Here are made-up objects, facts about them, and rows of numbers that follow some of those facts. Name the object behind each unnamed row.

Known rows:
[  8   7  11   3  -2  -6  -5 -16  -3  10  -3   5   0  -2  -2  11   1  -9
  -6 -16  -7  -8   9 -20 -16  10   8  -3 -11  -3 -17   7  -5  15   7 -10
 -10  -6  -1   7  10  -6]: gukla
[  9   5  14  -4  -7  -2  -3 -24  -4  10  -6   0  -1  -1  -5  10  10  -8
  -5  -6  -7 -10   8 -12  -9   9   1  -4  -5   2 -18   6  -8  10  11  -5
  -4   0   0   2  13 -16]: fliklu
[  7   4  -3  13   4  -7   3 -10   7  23 -11   6  -9   2  -2  -1   3  -9
  -2 -18  -6 -14  23 -28  -4  -1   8   0 -10 -12 -15  16  -3   0   0  -5
 -11   0   8  10  14  -8]: grudun
[  7   1   1   7  -4  -2   7 -13   5  24 -16   1  -9   2  -6   0   9  -4
  -3  -8  -7 -19  20 -20   1  -1   3  -1  -6  -4 -13  17  -6  -3   4   1
  -3   3  12   4  14 -21]: litar
[ 11   7  12   1  -2 -10  -5 -19  -2  10  -4   6  -3   3  -1  12   4 -12
  -7  -9  -5  -7   9 -19 -12  10   7  -3 -10   0 -21   5  -5  14   6  -7
 -13  -3  -5   7  10  -8]: fazo
[  8   8   8   4  -1  -6  -5 -18  -4   9  -2   5   0  -1  -1  12   3 -11
  -5 -14  -7  -8  10 -20 -14  10   7  -3  -9  -3 -20   5  -5  14   7 -10
 -11  -5  -3   8  13  -5]: plogokla
[ 11  13   4   4  -8   0   3 -24  -9   4  -4  -7   0   0   3  18  14  -1
   1  -8 -20  -1  11 -20 -15  13  -4  -6   6   7 -16  17  -1  10  10  -1
 -10   6  -1   2   5 -17]: puplu
[  7  16  -4   9 -11   1  11 -14   3  16 -13 -10 -10   6   8   2   8   7
  -8 -17 -14  -7  21 -24  -5   4  -3   5   4  -9 -13  27   0  -8   7   3
 -13  10  15   5   3 -27]: pibrok
[  7   5  -2  15   4  -6   3  -9   8  24 -11   7  -9   3  -1  -3   1  -8
  -3 -19  -3 -13  21 -29  -4  -2   7   2 -10 -13 -14  17  -3   1   1  -4
 -10   1   9   9  13 -12]: tigo
[  6  18   8  11 -14  -4  -4 -20 -14   2  -6 -16   4   2   4  15  18   6
  -6 -14  -7   4  13 -21 -17  11  -7  -4  -2   4 -18  19   4   7  12  -2
 -12   5   1   1   2 -20]: radir
[ 12   5  11  -2  -5  -5  -3 -19  -2  10  -3   6  -2   3  -1  12  -2 -10
 -10 -15  -8  -6   6 -20 -12  10   9   2 -12  -3 -22   6  -4  12   7  -7
 -12  -2  -2   6   4 -13]: fota
[  1   2   3  14  -5  -4   4 -18   6  25 -16   0  -5  -3  -5  -3  12  -2
   1 -17  -6 -15  25 -23  -3  -5   2  -1  -8 -10 -13  16  -4  -3   6  -5
  -1  11  13  11  18 -15]: subu
[  4   1   3  14  -3 -14   6 -10  10  27 -14   7 -10   1  -5  -1   5  -6
  -4 -14  -4 -16  23 -27  -7  -1  10  -1 -17  -4 -18  14  -1   0  -4  -3
 -11   5  10  13   9  -8]: pletrim
[ 11   2  12  -1  -4  -1  -6 -25  -7   9  -6  -1  -1   0  -7  14  10  -9
  -2  -5 -10  -8   9 -16  -8   5   1  -5  -8   4 -15   8  -9  10  13  -3
  -2   0   0   1  11 -17]: nemam
[  5   5   9   3  -8  -1  -3 -12 -12   9  -5  -4   6 -11 -11  13  11  -4
  -5  -5  -6 -16  10 -11 -16  11   4 -11  -8  12 -16  11  -5  17   6  -6
  -3 -13   3   0  15 -11]: puskulem
[  8  21 -12  13  -8  -4  22 -19   5  24  -8  -5 -17  -1   5   6  13   4
   6 -15 -23  -9  25 -21  -9  -2  -4  -1  13   2  -7  28   2   1   4  -4
 -11  16  11  11  18 -14]: klapam
[ 13   3   8   3   0  -8  -6 -21  -5  10  -4   6  -3   4  -4  15   7 -14
  -3  -9  -6  -5   9 -22 -10   5   5  -2 -11   2 -19   6  -3  13   6  -6
 -12  -1  -6   5  11  -5]: piplepo
[  3   3  -2  11  -2   0   5 -12   3  22 -14  -1  -5  -3  -5   0  12  -4
   0 -11  -8 -19  23 -22  -3   0   2  -5  -4  -8 -13  18  -7  -3   6  -3
  -4   2  11   7  17 -15]: zostor
[  6   6  12   0  -6   2  -3 -22  -6  10  -5  -1   2  -8  -5  10   8  -6
  -2 -11 -12 -11   9 -14 -12   9   2  -5  -4   0 -15   8  -8  13  12  -9
  -1  -2   1   5  16 -13]: lobim
[  6   1  13  -6 -12   7  -4 -19  -5   7  -6  -5   6  -9  -3   9  -4   0
 -12 -22 -17  -7   3 -18 -16  10   8   3 -12  -4 -16  12  -6   9  14  -6
   1  -6   9   4   3 -24]: roviplal

There are 4 kinds of fact about the objects: λ, ξ, χ, β.
boklil λ plodri
brebe λ groflu plogokla
bruli λ puskulem
dristenel λ bibrik boges gragi
fazo λ plogokla
febili λ pletrim tudrin saso
flegra λ radir
fletal λ skatros stinur
fliklu λ litar
fota λ groflu papluti
futrem λ viklu vekil
gezaflek λ stinur vekil
gigrur λ puskulem
graflu λ plodri lastus
gragi λ gezaflek
grizi λ stinur
groflu λ stinur keli
groza λ saso stinur
klari λ plodri viklu
klipo λ nokla
lastus λ vekil boges radir
litar λ niki pliva
mostim λ subu
narer λ stinur pliva
nemam λ stinur puskulem pliva vekil
nokla λ keli
noklu λ pizapom stinur
pibrok λ niki futrem
piplepo λ fletal stinur
pizapom λ lastus
pletrim λ subu
plodri λ nemam stinur boges
pluskam λ gezaflek
puplu λ stinur
radir λ subu stinur
radru λ klari puskulem
rivagrel λ futrem
ruklen λ fliklu
satuflu λ pizapom subu
skarur λ groflu gezaflek
skestanil λ bruli
skibe λ pizapom mostim
sodul λ narer groflu stinur
sopun λ bruli skarur gragi keli
sota λ futrem radir
telan λ gigrur tibru lastus
tiba λ subu stinur
tibru λ tiba
trotogek λ grizi
trudra λ klapam
tudrin λ stinur ladram boges
vadibrin λ boges
vekil λ subu stinur
vugem λ radir
[bidin rivagrel solas vurur] ξ plutel
[brigro tipam vekil vurur] ξ brirutre
[brigro restuples] ξ roviplal
[bruzis] ξ brubik
[bruzis klivi] ξ brebagon
[bruzis pibrok saso] ξ bruloplil
[dife] ξ bigrar
[dife pletrim] ξ pliva
[dreklir klapam subu] ξ stokli
[drostin misuska] ξ pizapom
[drostin gigrur rivagrel trudra] ξ puskulem
[drostin gelos mostim] ξ radir
[duskar klapam] ξ klokosem
[duskar lozar plodro radru sodul solas steplar] ξ plezen
[fepli zuklol] ξ rega
[flegra rinil tigo] ξ bamustu
[flogrer steplar] ξ fesil
[flutik restuples] ξ stoto
[flutik niskir rivagrel] ξ grifu
[flutik lozar] ξ sasi
[flutik mostim steplar] ξ dumoti
[gelos klivi niskir trudra zuklol] ξ klaposki
[gelos litar nikle zuskel] ξ fletal
[gelos] ξ trilis
[graflu tibru totrul] ξ ruklen
[graflu] ξ fota
[graflu stegen] ξ gragi
[grizi lozar plodri] ξ stuvo
[grizi] ξ pluskam
[grudun] ξ futrem
[grudun] ξ fliklu
[grudun klapam pibrok] ξ brebe
[klivi] ξ plilam
[klivi litar steplar] ξ febili
[litar] ξ klistok
[lozar saso] ξ tropla
[misuska mostim] ξ papluti
[mostim] ξ lobim
[mostim] ξ bibrik
[nikle plodri] ξ bruli
[nikle zuklol] ξ tudrin
[niskir] ξ fopus
[niskir steplar] ξ skatros
[niskir skestanil] ξ niki
[niskir] ξ puplu
[noklu] ξ boklil
[noklu saso] ξ garu
[pletrim trudra] ξ sota
[plodro] ξ muplol
[plodro] ξ gezaflek
[plodro] ξ lastus
[radru sodul] ξ dugi
[restuples satuflu tigo] ξ modrar
[rinil] ξ dridavem
[rinil] ξ dristenel
[saso] ξ piplepo
[satuflu vurur] ξ brobras
[satuflu tipam] ξ gukla
[skarur] ξ narer
[skarur subu tigo] ξ lugis
[skestanil vekil zuklol] ξ sanuro
[skestanil] ξ fazo
[sodul subu totrul] ξ telan
[sodul] ξ laluplo
[subu] ξ groflu
[subu] ξ skidrum
[tipam] ξ vobrer
[tipam] ξ klipo
[totrul] ξ groza
[trudra] ξ pleplik
[zostor] ξ sopun
[zostor] ξ gruba
[zuskel] ξ stinur
χ a <- bamustu bibrik bidin boges boklil brebe brirutre brobras bruloplil bruzis dristenel dumoti duskar fazo febili fesil fleklo flogrer flutik fota garu gelos gezaflek grifu grizi grono groza grudun gukla klaposki klari klipo klistok klivi klokosem ladram ladro lugis misuska narer niskir noklu papluti piplepo pleplik pletrim plezen plilam pliva plodri plodro plogokla plutel radru rinil rivagrel ruklen sasi saso satuflu skarur skatros skestanil skidrum sopun sota stokli stoto tigo tipam tropla vadibrin viklu vobrer vudruni vugem zuskel
χ b <- bigrar brebagon brigro brubik bruli dife dreklir dridavem drostin dugi fepli flegra fletal fliklu fopus futrem gigrur graflu gragi groflu gruba keli klapam laluplo lastus litar lobim lozar modrar mostim muplol nemam niki nikle nokla pibrok pizapom pluskam puplu puskulem radir rega restuples roviplal sanuro sapam skibe sodul solas stegen steplar stinur stuvo subu telan tiba tibru totrul trilis trotogek trudra tudrin tuklofar vekil vurur zostor zuklol
bigrar β [narer bamustu ladram tipam]
boklil β [narer sopun laluplo fota dumoti ladro]
brirutre β [fletal bruzis]
dridavem β [boges pleplik]
dugi β [sanuro futrem]
fleklo β [stuvo bibrik tipam]
flogrer β [skarur bruloplil]
flutik β [satuflu misuska rega]
gezaflek β [laluplo pletrim niki tipam]
gigrur β [satuflu brebe skidrum]
graflu β [brubik]
gragi β [sopun niki klistok roviplal]
grifu β [nikle skatros zostor ladram]
grizi β [flegra klistok bidin]
groflu β [nikle stuvo fesil pliva sodul]
grono β [telan fopus vobrer stokli]
groza β [satuflu vobrer zostor restuples solas rega]
gruba β [bamustu klaposki gukla roviplal]
keli β [steplar sopun lobim dumoti rega dristenel]
klapam β [stoto nikle bamustu bruzis vudruni klari puskulem drostin piplepo tipam]
mostim β [vudruni brubik sota dristenel]
muplol β [zuskel stokli]
niskir β [bidin duskar]
pibrok β [sapam tigo lugis trotogek stegen sodul]
pizapom β [drostin bruloplil]
plilam β [bruli noklu pleplik sodul]
plodri β [drostin dumoti ladro]
plodro β [satuflu ruklen tibru skidrum]
pluskam β [skatros klipo tibru solas]
puplu β [fazo]
radir β [garu klipo fota dreklir]
radru β [brobras nokla garu saso lozar]
rinil β [vobrer dreklir lozar]
rivagrel β [saso klari]
skestanil β [sapam roviplal]
tropla β [narer brigro sapam niki vobrer]
tudrin β [tibru brebagon]
tuklofar β [sapam klipo]
vadibrin β [plezen fota roviplal]
vekil β [satuflu telan]
viklu β [fopus garu trudra brebagon piplepo]

Which object is each row?
No name comes twice in this set of rows, the named rows included.
[  9  10  11   3  -6  -5 -11 -15  -9   4  -4   0   1   9   1  11   5  -9
 -11 -13   6  -5   9 -20 -11   9   4   1 -12  -6 -25   5  -2   7  11  -6
 -15  -7  -5   4   6 -12] | klipo
[ 11   2  -4  10  -2  -7  10 -11   8  25 -10  11 -10   5  -2   1   5 -11
  -3 -12  -4 -18  19 -24   0   0   9   4  -9  -6 -21  14  -3   0  -2  -1
 -13   5   5   9  11 -15] | skarur
[  6  17   6  -1 -13   5   6 -21  -6   4  -3  -9   1  -8   5  15   2   6
  -6 -20 -26  -1   7 -17 -21  16   1   0   5   2 -14  19  -2  10  13  -6
  -8   3   7   7   1 -21] | gruba
[  5   6  -3  13  -3   1   3 -15   1  21 -14  -3  -6   2  -3  -2  10  -3
  -1 -16  -3 -16  23 -22   0  -5  -1   0  -5 -10 -14  19  -4  -4   9  -3
  -3   4  11   6  17 -17] | dreklir
[  9   4  12  -1 -10  -1  -2 -22  -7   8  -4  -1   1  -1  -4  11  12  -9
  -5  -7  -5 -12   8 -11  -7   8   1  -2  -5   2 -22   6  -6  10  12  -6
  -5   1  -2   2  14 -16] | nokla
[  1  14  -3  16 -11  -9  16 -14   6  23 -14  -6 -10  -3   1   4  16   8
   1 -10 -17 -12  26 -23 -11   5  -2  -4   3   4 -13  24   3  -1   0   0
 -12  14  12  11   8 -14] | mostim
[  7  20   4   2  -7   0   0 -17  -5   2  -2  -5   0   1  13  15  -2   0
 -12 -24 -20   2   9 -25 -23  17   3   2   2  -8 -19  16   2   6   9  -8
 -19  -1   2  10  -4 -13] | tropla
[ 10  24   3  10  -3  -6   1 -17  -7   6   0  -2  -2   1   9  15   6  -1
  -3 -16 -12   2  13 -21 -20  15   0  -3   5   0 -18  16   1  14   6 -10
 -20   0  -4   8   8  -6] | plilam
[ 12   1  11   2  -3  -2  -3 -24  -7  12  -6   0   1  -1  -9  13  11  -8
   2  -8  -8  -7   8 -17  -5   3   1  -4  -8   5 -15  10  -8  13  11  -3
  -2   3  -1   0  14 -19] | fletal
[  6   5  10  -4  -8   1  -2 -25  -4  10  -4  -1   0  -8  -4  13   7  -7
  -3 -12 -16 -12   8 -13 -14   7   3  -3  -4   2 -15   8  -6  12  13 -10
  -1   0   2   5  14 -11] | laluplo
[  6   7  -2  14  -3  -2   9 -14   3  26 -12  -1  -8  -3  -7  -1  12  -2
   2 -13  -5 -16  23 -21  -2  -4   1  -3  -4  -2 -11  21  -5   2   4  -3
  -3   4  10   6  21 -17] | nikle
[ -1   8  -1  20   4  -1   7  -8   5  15 -22  -2   4  -2   0   2  19   1
   6   0 -26 -14  28 -32  -9  19  -2 -18   8  -7 -12  22  -5 -10  -5   9
 -14   9  15  10  -2 -16] | vekil
[ 14  14   1   0  -9  -5   9 -21  -2   6  -1   3  -7   0   7  21   2  -5
  -3 -14 -28   0   7 -24 -20  13   5   1   1   7 -19  15   3  12   3  -3
 -19   6  -2  10  -2 -10] | gezaflek
[ 13  12  -9   9   2 -11  17 -16  11  25 -11   5 -23   4   6  11   2  -2
   2 -10 -30  -6  23 -32 -13   2   5  -1   4   4  -6  26   0   2  -4   2
 -18   7  11  12   5  -9] | plodri
[  0   4  -9   6  -8   2   0 -18   3  19 -14  -5  -9   3   1   5  16  -8
  -5 -12 -10 -24  26 -21  -7  -4  -1  -1  -2 -10 -17  15  -1 -14  10  -3
  -4   3  10   9  15  -6] | lozar

Now the same objects, written a new way:
Some objects and their rows:
[ 17  12  -8   7 -19   2 -22 -12  -2 -19 -11   0  16]: dife
[  3  17   7  18 -22   4 -14  -8   7 -21 -11   5  16]: flogrer
[ 16   7  -7  16 -24  -6 -14  -8   8 -20 -17   6  21]: zuskel
[  5  -1  -4  10 -22   6 -12 -16  -3 -32  -5   4  25]: grudun
[ 10   7  -3  -1 -16  11 -21 -13 -10 -33   1   2  14]: stegen
[ 21  14 -11  12 -22  -3 -26 -14   0 -11 -21  -1  21]: zuklol
[  9  10  -7   3  -7  11 -22 -14 -18 -40   1  -5  16]: tibru
[ 11  24  11   6 -17  12 -25  -1   1 -30   7   6  -5]: gruba
[ 23   8  -3   3 -21   6 -26  -5  -6 -31   3   6   0]: sapam
[ 21  10   6  10 -14 -13 -21  14  28 -30  -7  24  -3]: klaposki
[  5   5   7  -2 -12   7 -16   6   7 -48  10  18   2]: stokli
[  9   2   1  15 -10   3 -18  -3   8 -38  -3  -1  13]: boges
[ 21  17   0  12  -5  -1 -32   4  13 -29  -8  -5   0]: stinur
[ 12  10   0   3  -5   4 -26  -3  -3 -40   5   2   6]: futrem
[  8  21  11  15 -20   0 -18   2  18 -25  -7  14   3]: plilam
[ 15  12  -1   5  -3   0 -27  -3  -2 -37   0   2   4]: lastus
[ 14  10   1   4  -8   8 -33  -9  -5 -35  -2  -1   8]: nokla
[ 16   7   2  12 -17  -9 -16   6  17 -28  -8  16   6]: klistok
[ 14  11  -2   7  -6   2 -28 -10  -8 -35  -3   0   9]: tiba
[  7   3   1  14 -11   2 -16  -6   3 -37  -2   2  16]: ladram

Rows to name:
No name comes twice in this set of rows, the named rows included.
[ 17  13   0  29 -26   2 -19 -17  -4 -23 -10   1  11] | skestanil
[ 13  31  -8  16  -6   6 -23 -10  -7 -28 -20  -1   7] | gigrur
[ 22  30   7  18  -6  -1 -30   6   9 -28  -4   5 -11] | radir
[  9  27  14  11 -14   6 -27  -1   7 -25  -2   9  -1] | bigrar
[ -3  19   4   9  -5  14 -15  -6  -9 -57   6   8   4] | groza
[ 25  17   0  12  -8  -9 -30   8  13 -25  -5   6  -4] | niki
[  8  14   1  -3   0   7 -26  -5  -9 -52  10  11  -1] | telan
[  8  29  14  15  -4  -1 -28   1   9 -26 -10   3   0] | pizapom
[  5  17  -1  29 -18  -1 -15 -19   0 -21 -16   1  25] | rivagrel
[  6   3  -7  15 -14  -3 -15 -17  -6 -36  -6   5  26] | noklu
[  6   0  -7  19 -16   4 -15 -15  -1 -28 -10  -7  27] | saso

